Here is a tiny trained network, its code and every weight. The questions are about switching its units off for an input and a class, where a switched-off unit gives its printed mean instead of its output.

import numpy as np


def w(rows, s, z=0):
    codes = np.array(rows[::2]) - 128.0
    scale = np.full(codes.shape[1], s)
    scale[-1] = z or s
    return codes * scale


def f(y):
    return y / 2 * (1 + np.tanh(0.7978845608 * (y + 0.044715 * y**3)))


def log_softmax(a):
    a = a - a.max(-1, keepdims=True)
    return a - np.log(np.exp(a).sum(-1, keepdims=True))


def net(x, mask):
    res = np.array(x, float).reshape(1, 6) / 4 @ E
    y = f(res @ A[0][:, :-1].T + A[0][:, -1])
    res = res + np.where(mask, y, B[0][:, -1]) @ B[0][:, :-1]
    return log_softmax(res[-1] @ U[:, :-1].T + U[:, -1])


A, B = {}, {}
E = w([
[117,182,93,181,137,97],'x0',
[159,156,88,160,186,170],'x1',
[104,176,99,129,135,96],'x2',
[120,89,174,164,177,55],'x3',
[198,160,155,100,248,107],'x4',
[137,188,202,153,46,149],'x5',
],0.012)
A[0] = w([
[161,87,52,90,214,130,150],'neuron 1',
[136,147,104,213,130,71,224],'neuron 2',
[50,98,188,116,85,106,160],'neuron 3',
[80,222,130,162,68,107,168],'neuron 4',
[41,160,128,132,69,130,171],'neuron 5',
[76,104,101,102,63,115,229],'neuron 6',
[120,88,144,131,182,152,134],'neuron 7',
[67,127,90,145,73,106,132],'neuron 8',
[178,199,120,250,64,48,233],'neuron 9',
[84,121,68,141,119,152,211],'neuron 10',
[58,41,78,156,132,138,179],'neuron 11',
[215,192,212,125,79,123,254],'neuron 12',
[145,131,66,167,220,109,171],'neuron 13',
[31,130,124,154,157,1,234],'neuron 14',
[120,4,94,126,81,2,221],'neuron 15',
[110,103,77,137,123,96,209],'neuron 16',
[98,112,113,72,134,178,110],'neuron 17',
[110,175,146,100,64,104,121],'neuron 18',
[78,92,110,183,205,63,231],'neuron 19',
[112,116,101,232,173,147,126],'neuron 20',
[186,90,194,103,81,151,180],'neuron 21',
[201,146,191,93,221,79,201],'neuron 22',
[155,53,59,110,141,181,118],'neuron 23',
],0.0093,0.0035)
B[0] = w([
[83,102,151,57,200,176,223],'neuron 1',
[114,138,60,132,114,254,186],'neuron 2',
[136,160,102,90,130,143,185],'neuron 3',
[124,173,114,48,81,115,220],'neuron 4',
[148,143,161,38,37,72,205],'neuron 5',
[154,121,87,130,65,128,200],'neuron 6',
[148,145,104,61,196,107,161],'neuron 7',
[180,113,98,87,105,56,186],'neuron 8',
[87,175,40,92,71,166,236],'neuron 9',
[113,18,76,193,78,170,177],'neuron 10',
[162,61,121,156,166,111,184],'neuron 11',
[216,185,163,157,51,120,221],'neuron 12',
[151,128,144,63,152,216,219],'neuron 13',
[144,102,56,111,91,145,213],'neuron 14',
[160,95,54,142,116,108,219],'neuron 15',
[115,53,21,202,212,167,162],'neuron 16',
[72,124,151,165,115,161,151],'neuron 17',
[49,233,176,50,100,83,179],'neuron 18',
[65,76,71,83,166,176,217],'neuron 19',
[55,117,156,149,176,197,171],'neuron 20',
[173,150,116,124,97,170,178],'neuron 21',
[207,46,133,84,119,135,250],'neuron 22',
[142,116,157,154,183,112,175],'neuron 23',
],0.0065,0.012)
U = w([
[112,104,8,191,152,204,250],'0',
[217,67,86,85,114,82,148],'1',
[139,219,92,60,71,134,209],'2',
[32,159,160,199,137,107,53],'3',
[132,104,146,73,174,165,42],'4',
[222,173,191,184,122,154,207],'5',
[139,61,164,254,84,192,55],'6',
[160,155,108,138,190,73,31],'7',
],0.0084,0.0021)

Each question gives the input, the list of numbers given to net, and the class t.
The units are the neurons (one row each of A and B). Each row of codes is followed by its name. A weight is (code - 128) times the scale printed after its matrix; where a second scale follows, it is the last column's (A, B and U).
mask holds one flag per neuron, in row order. A switched-off neuron (its flag False) gives its mean, the last column of its row in B, instead of its output. The means were averaged over made-up inputs and are rounded, as every weight is.
A unit's drop is (log p(t) with every unit on - log p(t) with that unit switched off) / (log p(t) with every unit on - log p(t) with every unit switched off).
The circuit of an input: a set's keep is (log p(t) with only the set's units on - log p(t) with every unit switched off) / (log p(t) with every unit on - log p(t) with every unit switched off). Starting from the 12 units with the biggest drops (on a tie, the unit counted first), units are removed one at a time, each time the one whose removal leaves the highest keep (on an exact tie, the one counted first), for as long as the keep stays at least 0.8.
units of the circuit, in order: the units of the circuit, biggest drop first
top k neurons: the k neurons with the biggest drops, biggest first
drop when u is switched off: that unit's drop, to one decimal
input [5,-3,3,8,7,-4], class 0: top neuron -> (neuron 14)
input [5,7,-4,-1,4,-6], class 4: top 2 neurons -> (neuron 1; neuron 13)
input [-4,8,-7,-7,-8,3], class 6: top 2 neurons -> (neuron 10; neuron 9)
input [-7,-7,-2,-4,-2,-8], class 0: units of the circuit, in order -> (neuron 22; neuron 5)
input [3,0,-2,3,7,4], class 5: units of the circuit, in order -> (neuron 12; neuron 15; neuron 4)
input [-2,4,-8,1,7,-2], class 4: units of the circuit, in order -> (neuron 1; neuron 13)
input [5,-7,-8,7,2,5], class 2: units of the circuit, in order -> (neuron 9; neuron 11)
input [3,-4,1,-8,-4,-7], class 1: top 2 neurons -> (neuron 8; neuron 5)
input [5,7,-4,8,6,7], class 0: top 2 neurons -> (neuron 9; neuron 2)
input [-2,-4,-4,-8,2,-7], class 0: top 3 neurons -> (neuron 5; neuron 22; neuron 18)
input [3,-3,-5,8,-1,8], class 2: drop when neuron 11 is switched off -> 0.0
input [-7,-7,2,-8,7,3], class 5: drop when neuron 9 is switched off -> 0.2
input [0,0,-3,-1,2,-2], class 4: drop when neuron 14 is switched off -> 0.1
input [3,7,-8,8,4,-7], class 4: units of the circuit, in order -> (neuron 1)
